cols: K S J Y U
[147 138 106 105 109] -> Z474
[61 85 66 85 93] -> Z903
[ 98 139 124  80 114] -> Z633
[138 109 123 167 107] -> Z744
[101 143  83 102 167] -> Z201
[112 108 161  59 186] -> Z85
[170  98 156 134 158] -> Z169
[136 118 127 172  99] -> Z397
[140 104 132 121 110] -> Z190
[ 66 116 118 116 126] -> Z423
[125 153 154 108 103] -> Z106
col: [ 85 139 109 143 108  98 118] -> S
col: [114 107 167 186 158  99 110] -> U
after: [140] -> [104]
again Z903:  -> [85]

cols: T F M W Z B G Q
[140 130 107 152 128 134 107 131] = Z633
[126 130 190 124 144 143 134 148] = Z474
[131 108 148 116  91 127 115 137] = Z24
[145 119 119 121 120 111 138 100] = Z744
[141 105 131 121 127 131 117 135] = Z169
[153 139 154 139 110 139  72 139] = Z397
[124 119 121 120 111 138  86 147] = Z423
[162 124 136 126 109 104 102 102] = Z106
[ 93 140 116 135 107  93 138  93] = Z85
[152 133 140 138 108 133 133 124] = Z201
again Z744:  -> [119]
again Z201:  -> [133]
col: [124 140 133] -> F
again Z397:  -> [139]
asked: [124 119 121 120 111 138  86 147] -> Z423
again Z85:  -> [93]

cols: N R E L H X D V C
[129 138 111 115 151 155 165 102  98] -> Z85
[186 129 138 111 130 151 153 165 102] -> Z474
[134 125 125 109 117 130 126 148 123] -> Z397
start: [129 138 111 130 151 153 165 102] -> Z474, 2
asked: [134 125 125 109 117 130 126 148 123] -> Z397

cols: fer tatub legul labus tuzet
[ 94 133  94 149  94] -> Z903
[175 133 100  95  94] -> Z633
[136 165 179 171 179] -> Z169
[96 96 89 93 96] -> Z24
[ 92 121 160 190 163] -> Z474
[101  76  89 115 151] -> Z397
again Z169:  -> [179]
again Z903:  -> [94]
after: [149] -> [94]
again Z24:  -> [96]

cols: lus Das mab Fut
[117 172 119 122] = Z24
[109 196 125 151] = Z201
[111 190 127 125] = Z474
[113 184 126 150] = Z633
[125 148 148 128] = Z190
[118 118 143 134] = Z397
[138 109 145 144] = Z106
[122 171 129 136] = Z85
again Z397:  -> [118]
col: [118 138] -> lus
again Z190:  -> [148]
after: [127] -> [125]
after: [172] -> [119]
after: [113] -> [184]

cols: nufeg vido Zub pul
[183 201 179 103] : Z633
[102 195 188 112] : Z903
[186 195 179  81] : Z24
col: [179 188] -> Zub
col: [195 195] -> vido
after: [188] -> [112]

cols: Lasul Nimir Lamu kel liba ren
[129 149 159 102 133 116] = Z633
[133 147 155 106 185 119] = Z423
[108 146 154 108 182 119] = Z474
[131 148 160 160 192 113] = Z744
[132 149 116 102 116 116] = Z190
after: [131] -> [148]
again Z474:  -> [108]
again Z190:  -> [116]
again Z744:  -> [160]
after: [132] -> [149]
col: [108 160] -> kel
col: [185 182 192 116] -> liba

cols: remet Nuze Zuzel Bapan gikad
[120 196 109 147 196] -> Z24
[174 103 133 168 137] -> Z744
[129 102 108 147 133] -> Z397
[199 132 114 181 146] -> Z903
[197 123 123 196 154] -> Z633
[197 114 132 181 146] -> Z423
start: [123 196] -> Z633, 3
again Z24:  -> [196]
start: [114 132 181] -> Z423, 2
after: [102] -> [108]
after: [109] -> [147]

cols: bov fedu Depu foti
[143 143 125 142] : Z397
[138 136 129 122] : Z744
[130 108 124 148] : Z474
[116 123 125 142] : Z24
[198 198 132 149] : Z633
after: [132] -> [149]
col: [123 198] -> fedu
asked: [143 143 125 142] -> Z397
after: [123] -> [125]
again Z633:  -> [198]
col: [129 124 125] -> Depu
start: [108 124 148] -> Z474, 2

cols: Zumo Busad guna kek gor bafa luvet nibu
[119 171 171  89 146 137 146 146] : Z190
[136 165 164  86 164 126 136 170] : Z169
[155  86  85 157 133 108 123 122] : Z744
[155  81  76 156 140 147 137 138] : Z85
[159 145 142  90 181 115 165 183] : Z397
after: [142] -> [90]
asked: [155  81  76 156 140 147 137 138] -> Z85
asked: [119 171 171  89 146 137 146 146] -> Z190
after: [81] -> [76]

cols: Pil Bab kekeb Zopi
[186  67  70  67] = Z169
[ 60 196 199 191] = Z474
[ 70 189 186 190] = Z106
[ 60 199 196 200] = Z744
[189  65  67  71] = Z397
again Z169:  -> [67]
asked: [ 60 199 196 200] -> Z744
col: [199 186] -> kekeb
start: [ 60 199 196] -> Z744, 1

cols: tisom riro Tozul lomib
[107 143 130 131]  Z190
[ 94 191  65 153]  Z903
[ 94 191  66 138]  Z169
col: [143 191] -> riro
after: [107] -> [143]
start: [ 94 191  65] -> Z903, 1
col: [65 66] -> Tozul
after: [66] -> [138]
start: [130 131] -> Z190, 3

cols: mave tosur naken beni rumo Fuzuf kib
[102 120  97 164 116 125 184]  Z744
[ 80 106 108  78 160 145 146]  Z903
[103 176 147 186  88 127 177]  Z633
[162  75 130 176 130 160 173]  Z169
[ 92  72 136 131  89 170  72]  Z474
after: [127] -> [177]
after: [102] -> [120]
col: [ 78 186] -> beni
again Z169:  -> [130]
start: [162  75 130 176] -> Z169, 1
again Z474:  -> [72]
col: [102  80 103] -> mave

